Here is a tiny trained network, its code and every weight. The questions are about switching its units off for an input and a target symbol, where a switched-off unit gives its printed mean instead of its output.

import numpy as np


def w(rows, s, z=0):
    codes = np.array(rows[::2]) - 128.0
    scale = np.full(codes.shape[1], s)
    scale[-1] = z or s
    return codes * scale


def f(y):
    return np.maximum(y, 0)


def softmax(a):
    e = np.exp(a - a.max(-1, keepdims=True))
    return e / e.sum(-1, keepdims=True)


def log_softmax(a):
    a = a - a.max(-1, keepdims=True)
    return a - np.log(np.exp(a).sum(-1, keepdims=True))


def net(x, mask):
    ids = ['αβγεζηθμπτψω'.index(c) for c in x.split()]
    T = len(ids)
    res = E[ids] + P[:T]
    q, k, v = (res @ M[0].T for M in (Q, K, V))
    z = softmax(np.where(np.tri(T) > 0, q @ k.T / 2**0.5, -1e9)) @ v
    res = res + np.where(mask[0], z, O[0][:, -1]) @ O[0][:, :-1]
    y = f(res @ A[0][:, :-1].T + A[0][:, -1])
    res = res + np.where(mask[1:17], y, B[0][:, -1]) @ B[0][:, :-1]
    return log_softmax(res[-1] @ U[:, :-1].T + U[:, -1])


Q, K, V, O, A, B = {}, {}, {}, {}, {}, {}
E = w([
[162,99,14,107,62],'α',
[111,104,146,246,56],'β',
[138,96,16,103,83],'γ',
[129,96,74,163,82],'ε',
[81,119,212,192,178],'ζ',
[107,113,84,191,92],'η',
[136,95,44,77,129],'θ',
[96,91,131,202,124],'μ',
[88,107,196,243,120],'π',
[123,98,34,100,96],'τ',
[96,122,151,129,188],'ψ',
[103,111,138,156,157],'ω',
],0.012)
P = w([
[208,212,132,202,254],'0',
[141,7,133,183,146],'1',
[84,228,98,151,127],'2',
[183,143,70,237,112],'3',
[130,11,144,154,178],'4',
[79,183,122,84,89],'5',
[201,163,99,239,86],'6',
[127,24,153,143,190],'7',
[69,154,144,33,55],'8',
[211,166,107,234,65],'9',
[124,17,151,147,193],'10',
[84,154,151,21,87],'11',
],0.013)
Q[0] = w([
[199,157,116,192,104],'head 0',
[60,7,116,114,192],'head 0',
],0.014)
K[0] = w([
[18,197,185,35,71],'head 0',
[254,229,124,160,217],'head 0',
],0.0087)
V[0] = w([
[65,104,213,133,232],'head 0',
[145,83,217,254,55],'head 0',
],0.0085)
O[0] = w([
[40,30,152,183,56,253],'head 0',
[248,233,196,145,20,247],'head 0',
],0.013,0.0024)
A[0] = w([
[44,149,123,114,82,156],'neuron 0',
[92,40,72,186,217,46],'neuron 1',
[135,90,78,189,205,195],'neuron 2',
[94,176,160,136,120,198],'neuron 3',
[85,138,75,203,140,87],'neuron 4',
[142,99,127,94,94,109],'neuron 5',
[83,154,94,194,117,147],'neuron 6',
[200,186,164,144,92,118],'neuron 7',
[127,254,62,148,190,180],'neuron 8',
[154,74,75,133,69,252],'neuron 9',
[241,62,136,145,158,226],'neuron 10',
[98,131,218,201,205,200],'neuron 11',
[36,47,143,90,88,55],'neuron 12',
[55,66,106,82,176,80],'neuron 13',
[111,38,142,125,100,98],'neuron 14',
[72,82,174,95,46,113],'neuron 15',
],0.011,0.0039)
B[0] = w([
[161,195,171,33,95,164],'neuron 0',
[163,84,97,65,170,250],'neuron 1',
[116,75,163,87,101,220],'neuron 2',
[69,103,84,87,106,167],'neuron 3',
[100,153,157,53,152,183],'neuron 4',
[119,140,157,167,89,144],'neuron 5',
[92,170,78,69,147,179],'neuron 6',
[198,147,45,130,254,221],'neuron 7',
[128,178,239,78,6,184],'neuron 8',
[37,119,111,204,136,199],'neuron 9',
[213,62,197,239,93,180],'neuron 10',
[91,110,58,161,87,205],'neuron 11',
[102,241,157,109,196,196],'neuron 12',
[109,182,113,152,221,194],'neuron 13',
[92,184,140,161,119,197],'neuron 14',
[228,184,193,24,133,201],'neuron 15',
],0.0073,0.016)
U = w([
[162,23,249,110,73,147],'α',
[255,103,157,157,205,1],'β',
[175,159,220,58,171,131],'γ',
[196,125,247,160,104,101],'ε',
[39,169,127,238,79,154],'ζ',
[142,245,158,114,83,152],'η',
[192,33,82,63,154,106],'θ',
[131,114,90,196,206,177],'μ',
[172,106,10,186,201,115],'π',
[149,193,134,16,164,109],'τ',
[46,152,8,117,160,82],'ψ',
[92,6,42,168,69,203],'ω',
],0.008,0.0079)

Each question gives the input, a string of symbols that net reads in full, and the target symbol t.
The units are the heads (2 rows each of Q, K, V and O) and the neurons (one row each of A and B). Each row of codes is followed by its name. A weight is (code - 128) times the scale printed after its matrix; where a second scale follows, it is the last column's (O, A, B and U).
mask holds one flag per unit, heads first, then neurons. A switched-off unit (its flag False) gives its mean, the last column of its rows in O or B, instead of its output. The means were averaged over made-up inputs and are rounded, as every weight is.
A unit's drop is (log p(t) with every unit on - log p(t) with that unit switched off) / (log p(t) with every unit on - log p(t) with every unit switched off).
The circuit of an input: a set's keep is (log p(t) with only the set's units on - log p(t) with every unit switched off) / (log p(t) with every unit on - log p(t) with every unit switched off). Starting from the 12 units with the biggest drops (on a tie, the unit counted first), units are removed one at a time, each time the one whose removal leaves the highest keep (on an exact tie, the one counted first), for as long as the keep stays at least 0.8.
circuit, biggest first: the units of the circuit, biggest drop first
most important unit: the unit with the biggest drop
top k neurons: the k neurons with the biggest drops, biggest first
input ψ ψ ψ ψ ψ ζ η, target ζ: most important unit : neuron 9
input ω ω η γ ω θ π, target θ: circuit, biggest first : [head 0; neuron 1; neuron 2]
input α ω ω γ ζ, target θ: circuit, biggest first : [head 0; neuron 1; neuron 12]
input θ τ η ψ ζ, target ψ: circuit, biggest first : [head 0; neuron 11]
input ω θ θ α, target θ: top 4 neurons : [neuron 1; neuron 2; neuron 12; neuron 14]
input ζ ψ μ ζ η, target η: top 2 neurons : [neuron 15; neuron 12]
input θ π ψ μ θ π ε ψ μ μ ε, target ψ: circuit, biggest first : [head 0; neuron 12]
input β τ θ, target η: circuit, biggest first : [neuron 8; neuron 1]
input π η π τ τ τ ψ β, target ε: circuit, biggest first : [head 0; neuron 10]
input τ τ γ, target η: top 3 neurons : [neuron 8; neuron 1; neuron 7]
input β ψ η α α, target β: circuit, biggest first : [head 0; neuron 7; neuron 10]
input θ ζ ζ μ, target ζ: circuit, biggest first : [head 0; neuron 9]
input ζ μ π ζ, target π: circuit, biggest first : [neuron 7; head 0; neuron 8; neuron 15]
input ε β ε ζ η η η ε τ, target η: circuit, biggest first : [neuron 1]
input ψ γ τ η τ, target τ: circuit, biggest first : [head 0; neuron 15; neuron 12; neuron 1]
input μ τ ψ β γ, target ζ: top 2 neurons : [neuron 9; neuron 1]
input η γ π ω β τ ψ γ ψ ω μ, target α: top 3 neurons : [neuron 7; neuron 10; neuron 13]
input ζ ω η α ψ ψ θ ω, target η: top 2 neurons : [neuron 15; neuron 12]
input ψ ψ ζ β ω ψ β η π π ζ, target τ: top 2 neurons : [neuron 15; neuron 12]
input π μ μ ζ α α ψ ω ζ ψ ω θ, target η: most important unit : neuron 1
input θ ψ ζ π, target ζ: top 2 neurons : [neuron 1; neuron 9]
input β ψ ζ ψ ψ ζ ζ, target ζ: top 2 neurons : [neuron 1; neuron 11]
